Here is a tiny trained network, its code and every weight. The questions are about switching its units off for an input and a class, where a switched-off unit gives its printed mean instead of its output.

import numpy as np


def w(rows, s, z=0):
    codes = np.array(rows[::2]) - 128.0
    scale = np.full(codes.shape[1], s)
    scale[-1] = z or s
    return codes * scale


def f(y):
    return np.maximum(y, 0)


def log_softmax(a):
    a = a - a.max(-1, keepdims=True)
    return a - np.log(np.exp(a).sum(-1, keepdims=True))


def net(x, mask):
    res = np.array(x, float).reshape(1, 7) / 4 @ E
    y = f(res @ A[0][:, :-1].T + A[0][:, -1])
    res = res + np.where(mask, y, B[0][:, -1]) @ B[0][:, :-1]
    return log_softmax(res[-1] @ U[:, :-1].T + U[:, -1])


A, B = {}, {}
E = w([
[189,204,2],'x0',
[128,129,129],'x1',
[127,128,127],'x2',
[127,128,128],'x3',
[144,218,238],'x4',
[128,128,129],'x5',
[12,179,109],'x6',
],0.0075)
A[0] = w([
[41,149,91,76],'n0',
[135,182,164,62],'n1',
[96,76,135,180],'n2',
[138,144,108,225],'n3',
[114,154,113,73],'n4',
[249,57,149,123],'n5',
[80,127,133,102],'n6',
[113,124,82,75],'n7',
[141,159,83,59],'n8',
[117,73,77,27],'n9',
[145,169,157,101],'n10',
[82,61,188,126],'n11',
[56,157,110,85],'n12',
[137,66,82,8],'n13',
[32,154,102,94],'n14',
[118,84,167,182],'n15',
[163,186,72,116],'n16',
[100,70,96,113],'n17',
[106,80,101,66],'n18',
[98,90,93,175],'n19',
[119,146,171,123],'n20',
[109,112,159,40],'n21',
[149,181,174,51],'n22',
[103,144,123,103],'n23',
[151,136,114,177],'n24',
],0.017,0.0016)
B[0] = w([
[83,69,127,222],'n0',
[194,131,173,187],'n1',
[149,186,131,201],'n2',
[124,149,104,168],'n3',
[119,120,111,152],'n4',
[28,5,107,244],'n5',
[105,94,103,183],'n6',
[138,156,149,181],'n7',
[113,180,100,185],'n8',
[186,137,173,207],'n9',
[176,130,167,176],'n10',
[112,219,44,255],'n11',
[91,60,128,207],'n12',
[166,136,173,203],'n13',
[99,44,116,233],'n14',
[102,161,75,202],'n15',
[101,214,74,221],'n16',
[174,162,190,208],'n17',
[180,144,165,189],'n18',
[176,144,164,202],'n19',
[169,138,144,185],'n20',
[120,165,113,173],'n21',
[187,123,190,194],'n22',
[124,100,131,156],'n23',
[100,144,113,162],'n24',
],0.022,0.0088)
U = w([
[108,198,6,255],'0',
[92,24,77,48],'1',
[209,124,148,42],'2',
],0.012,0.0017)

Each question gives the input, the list of numbers given to net, and the class t.
The units are the neurons (one row each of A and B). Each row of codes is followed by its name. A weight is (code - 128) times the scale printed after its matrix; where a second scale follows, it is the last column's (A, B and U).
mask holds one flag per neuron, in row order. A switched-off neuron (its flag False) gives its mean, the last column of its row in B, instead of its output. The means were averaged over made-up inputs and are rounded, as every weight is.
A unit's drop is (log p(t) with every unit on - log p(t) with that unit switched off) / (log p(t) with every unit on - log p(t) with every unit switched off).
The circuit of an input: a set's keep is (log p(t) with only the set's units on - log p(t) with every unit switched off) / (log p(t) with every unit on - log p(t) with every unit switched off). Starting from the 12 units with the biggest drops (on a tie, the unit counted first), units are removed one at a time, each time the one whose removal leaves the highest keep (on an exact tie, the one counted first), for as long as the keep stays at least 0.8.
circuit, biggest first: the units of the circuit, biggest drop first
top k neurons: the k neurons with the biggest drops, biggest first
drop of u: that unit's drop, to one decimal
input [-2,0,4,0,-2,0,3], class 1: circuit, biggest first : [n16]
input [3,-6,7,3,2,2,-4], class 1: top 2 neurons : [n11, n5]
input [-7,-1,6,5,-2,-8,-7], class 0: top 2 neurons : [n11, n15]
input [-4,-6,-5,3,-5,-6,-3], class 2: top 2 neurons : [n16, n17]
input [7,4,-2,5,-8,4,1], class 2: top 2 neurons : [n9, n11]
input [-7,-7,6,8,-7,7,7], class 0: top 4 neurons : [n11, n2, n5, n15]
input [6,4,8,5,-8,2,-1], class 2: top 3 neurons : [n9, n11, n13]
input [0,1,-8,0,-1,1,1], class 1: top 2 neurons : [n11, n16]
input [-7,-3,4,5,-4,3,7], class 0: top 2 neurons : [n11, n5]
input [6,0,-7,-2,7,-6,-8], class 1: top 2 neurons : [n5, n11]
input [0,-8,-3,2,3,-8,-4], class 1: drop of n5 : 0.5
input [-6,-8,1,-7,-1,0,-6], class 0: drop of n11 : 2.2
input [-8,-7,1,6,-6,-2,-2], class 0: drop of n11 : 1.6
input [-6,-5,-6,1,-7,1,2], class 2: top neuron : [n17]
input [2,-3,2,6,-7,6,3], class 2: drop of n1 : 0.0
